Here is a tiny trained network, its code and every weight. The questions are about switching its units off for an input and a class, where a switched-off unit gives its printed mean instead of its output.

import numpy as np


def w(rows, s, z=0):
    codes = np.array(rows[::2]) - 128.0
    scale = np.full(codes.shape[1], s)
    scale[-1] = z or s
    return codes * scale


def f(y):
    return np.maximum(y, 0)


def log_softmax(a):
    a = a - a.max(-1, keepdims=True)
    return a - np.log(np.exp(a).sum(-1, keepdims=True))


def net(x, mask):
    res = np.array(x, float).reshape(1, 6) / 4 @ E
    y = f(res @ A[0][:, :-1].T + A[0][:, -1])
    res = res + np.where(mask, y, B[0][:, -1]) @ B[0][:, :-1]
    return log_softmax(res[-1] @ U[:, :-1].T + U[:, -1])


A, B = {}, {}
E = w([
[168,35,119,139],'x0',
[2,201,120,137],'x1',
[73,51,138,190],'x2',
[175,222,76,220],'x3',
[116,176,233,124],'x4',
[178,23,119,141],'x5',
],0.0074)
A[0] = w([
[115,57,134,203,204],'n1',
[76,252,123,117,232],'n2',
[135,34,124,166,178],'n3',
[215,169,159,152,234],'n4',
[145,110,150,152,117],'n5',
[84,112,218,62,172],'n6',
[124,126,68,149,195],'n7',
[53,123,117,111,218],'n8',
[133,110,100,125,251],'n9',
[143,156,25,153,185],'n10',
[133,63,119,102,78],'n11',
[174,137,173,134,210],'n12',
[181,156,172,152,239],'n13',
[94,199,100,163,245],'n14',
],0.012,0.0018)
B[0] = w([
[165,169,186,206,220],'n1',
[195,246,217,188,254],'n2',
[142,141,182,223,244],'n3',
[83,133,180,70,221],'n4',
[156,139,164,127,160],'n5',
[52,70,68,34,214],'n6',
[155,103,89,143,173],'n7',
[129,159,174,84,184],'n8',
[181,62,119,146,172],'n9',
[160,32,1,106,204],'n10',
[147,90,125,207,198],'n11',
[131,101,192,107,184],'n12',
[94,129,189,91,192],'n13',
[184,162,111,190,206],'n14',
],0.0094,0.0092)
U = w([
[69,105,168,79,253],'0',
[77,103,12,60,3],'1',
[104,223,190,161,164],'2',
[154,110,96,191,30],'3',
],0.011,0.0012)

Each question gives the input, the list of numbers given to net, and the class t.
The units are the neurons (one row each of A and B). Each row of codes is followed by its name. A weight is (code - 128) times the scale printed after its matrix; where a second scale follows, it is the last column's (A, B and U).
mask holds one flag per neuron, in row order. A switched-off neuron (its flag False) gives its mean, the last column of its row in B, instead of its output. The means were averaged over made-up inputs and are rounded, as every weight is.
A unit's drop is (log p(t) with every unit on - log p(t) with that unit switched off) / (log p(t) with every unit on - log p(t) with every unit switched off).
The circuit of an input: a set's keep is (log p(t) with only the set's units on - log p(t) with every unit switched off) / (log p(t) with every unit on - log p(t) with every unit switched off). Starting from the 12 units with the biggest drops (on a tie, the unit counted first), units are removed one at a time, each time the one whose removal leaves the highest keep (on an exact tie, the one counted first), for as long as the keep stays at least 0.8.
units of the circuit, in order: the units of the circuit, biggest drop first
most important unit: the unit with the biggest drop
top k neurons: the k neurons with the biggest drops, biggest first
drop of u: that unit's drop, to one decimal
input [1,4,-8,-6,-4,5], class 1: units of the circuit, in order : (n2 n1)
input [3,7,-3,-8,7,3], class 1: units of the circuit, in order : (n6 n3)
input [-4,-5,0,3,-6,1], class 1: units of the circuit, in order : (n2 n10)
input [6,8,-8,-1,3,7], class 1: top 3 neurons : (n2 n3 n1)
input [-3,5,3,-7,7,2], class 0: top 3 neurons : (n6 n10 n8)
input [-6,-2,2,-8,1,-4], class 0: most important unit : n10
input [-4,0,8,-3,8,7], class 0: top 2 neurons : (n6 n2)
input [7,8,-6,3,-6,5], class 1: top 2 neurons : (n2 n10)
input [-3,-7,-2,-6,-1,-4], class 1: units of the circuit, in order : (n2 n3)
input [2,-2,-4,0,-6,0], class 1: units of the circuit, in order : (n2 n1)
input [-7,4,3,8,-8,-4], class 3: top 2 neurons : (n10 n7)
input [-3,6,-5,7,-7,-3], class 3: top 3 neurons : (n10 n7 n14)
input [-2,7,-8,-6,6,8], class 0: top 2 neurons : (n6 n10)
input [0,6,1,-6,1,-2], class 0: most important unit : n6
input [1,-6,-1,-8,8,-8], class 0: drop of n10 : 0.1
input [6,1,-5,-8,-1,-6], class 1: drop of n6 : 0.2
input [2,-1,-8,6,-5,2], class 1: drop of n7 : 0.0
input [-3,-5,-4,3,4,6], class 0: drop of n14 : 0.1
